Below is a small trained network, with its code and all its weights. Each question gives an input and a class and asks what happens when units are switched off, that is, made to give their printed mean instead of their output.

import numpy as np


def w(rows, s, z=0):
    codes = np.array(rows[::2]) - 128.0
    scale = np.full(codes.shape[1], s)
    scale[-1] = z or s
    return codes * scale


def f(y):
    return np.maximum(y, 0)


def log_softmax(a):
    a = a - a.max(-1, keepdims=True)
    return a - np.log(np.exp(a).sum(-1, keepdims=True))


def net(x, mask):
    res = np.array(x, float).reshape(1, 5) / 4 @ E
    y = f(res @ A[0][:, :-1].T + A[0][:, -1])
    res = res + np.where(mask, y, B[0][:, -1]) @ B[0][:, :-1]
    return log_softmax(res[-1] @ U[:, :-1].T + U[:, -1])


A, B = {}, {}
E = w([
[54,200,216],'x0',
[120,5,190],'x1',
[127,128,129],'x2',
[128,128,127],'x3',
[253,152,194],'x4',
],0.011)
A[0] = w([
[145,69,119,227],'n1',
[72,186,29,163],'n2',
[58,111,144,113],'n3',
[114,54,103,147],'n4',
[103,205,146,139],'n5',
[26,49,157,112],'n6',
[240,104,10,254],'n7',
[75,81,58,182],'n8',
[61,36,90,117],'n9',
[61,98,174,119],'n10',
[38,175,250,205],'n11',
[184,204,114,136],'n12',
[74,165,49,175],'n13',
[170,59,219,58],'n14',
[84,175,56,168],'n15',
[100,132,47,162],'n16',
[122,40,92,173],'n17',
[57,144,140,91],'n18',
[244,112,81,153],'n19',
[87,90,225,75],'n20',
[170,148,187,111],'n21',
[81,147,72,162],'n22',
[172,77,205,76],'n23',
[215,248,104,136],'n24',
[34,143,115,100],'n25',
],0.012,0.0057)
B[0] = w([
[105,72,146,186],'n1',
[206,49,117,196],'n2',
[98,178,109,163],'n3',
[105,112,178,173],'n4',
[197,188,156,171],'n5',
[49,202,139,193],'n6',
[49,72,91,251],'n7',
[124,115,192,187],'n8',
[74,141,224,186],'n9',
[48,179,94,173],'n10',
[185,255,48,233],'n11',
[59,158,161,184],'n12',
[208,37,94,186],'n13',
[223,110,67,198],'n14',
[176,107,118,182],'n15',
[130,80,140,174],'n16',
[106,97,193,186],'n17',
[132,164,76,160],'n18',
[63,105,66,216],'n19',
[152,141,41,187],'n20',
[179,144,162,176],'n21',
[231,90,112,171],'n22',
[206,86,73,189],'n23',
[28,180,174,215],'n24',
[161,151,57,174],'n25',
],0.0087,0.016)
U = w([
[183,8,97,238],'0',
[24,154,45,241],'1',
[218,127,44,71],'2',
[137,206,226,66],'3',
[71,75,248,2],'4',
],0.013,0.0026)

Each question gives the input, the list of numbers given to net, and the class t.
The units are the neurons (one row each of A and B). Each row of codes is followed by its name. A weight is (code - 128) times the scale printed after its matrix; where a second scale follows, it is the last column's (A, B and U).
mask holds one flag per neuron, in row order. A switched-off neuron (its flag False) gives its mean, the last column of its row in B, instead of its output. The means were averaged over made-up inputs and are rounded, as every weight is.
A unit's drop is (log p(t) with every unit on - log p(t) with that unit switched off) / (log p(t) with every unit on - log p(t) with every unit switched off).
The circuit of an input: a set's keep is (log p(t) with only the set's units on - log p(t) with every unit switched off) / (log p(t) with every unit on - log p(t) with every unit switched off). Starting from the 12 units with the biggest drops (on a tie, the unit counted first), units are removed one at a time, each time the one whose removal leaves the highest keep (on an exact tie, the one counted first), for as long as the keep stays at least 0.8.
circuit, biggest first: the units of the circuit, biggest drop first
most important unit: the unit with the biggest drop
top k neurons: the k neurons with the biggest drops, biggest first
drop when u is switched off: that unit's drop, to one decimal
input [8,-3,3,4,1], class 3: circuit, biggest first	n5
input [6,3,-4,8,1], class 2: top 2 neurons	n24, n7
input [5,5,-4,4,1], class 2: top 2 neurons	n24, n7
input [1,-3,2,4,2], class 3: top 2 neurons	n7, n19
input [-6,0,-1,7,-5], class 0: top 4 neurons	n24, n13, n2, n22
input [-4,0,6,7,-1], class 0: top 2 neurons	n24, n6
input [-3,0,-6,7,3], class 1: top 2 neurons	n2, n13
input [7,-7,-3,5,1], class 3: top 3 neurons	n24, n12, n14
input [4,0,3,2,4], class 3: top 2 neurons	n13, n2
input [-6,6,-1,3,0], class 4: top 2 neurons	n9, n17
input [-5,2,-6,-8,-6], class 4: drop when n9 is switched off	0.1
input [2,-3,-7,-1,-7], class 2: drop when n10 is switched off	0.0
input [-2,2,-3,0,8], class 0: drop when n11 is switched off	0.9
input [-3,2,-6,-5,-8], class 4: drop when n9 is switched off	0.2
input [-1,-8,4,2,-3], class 0: most important unit	n11
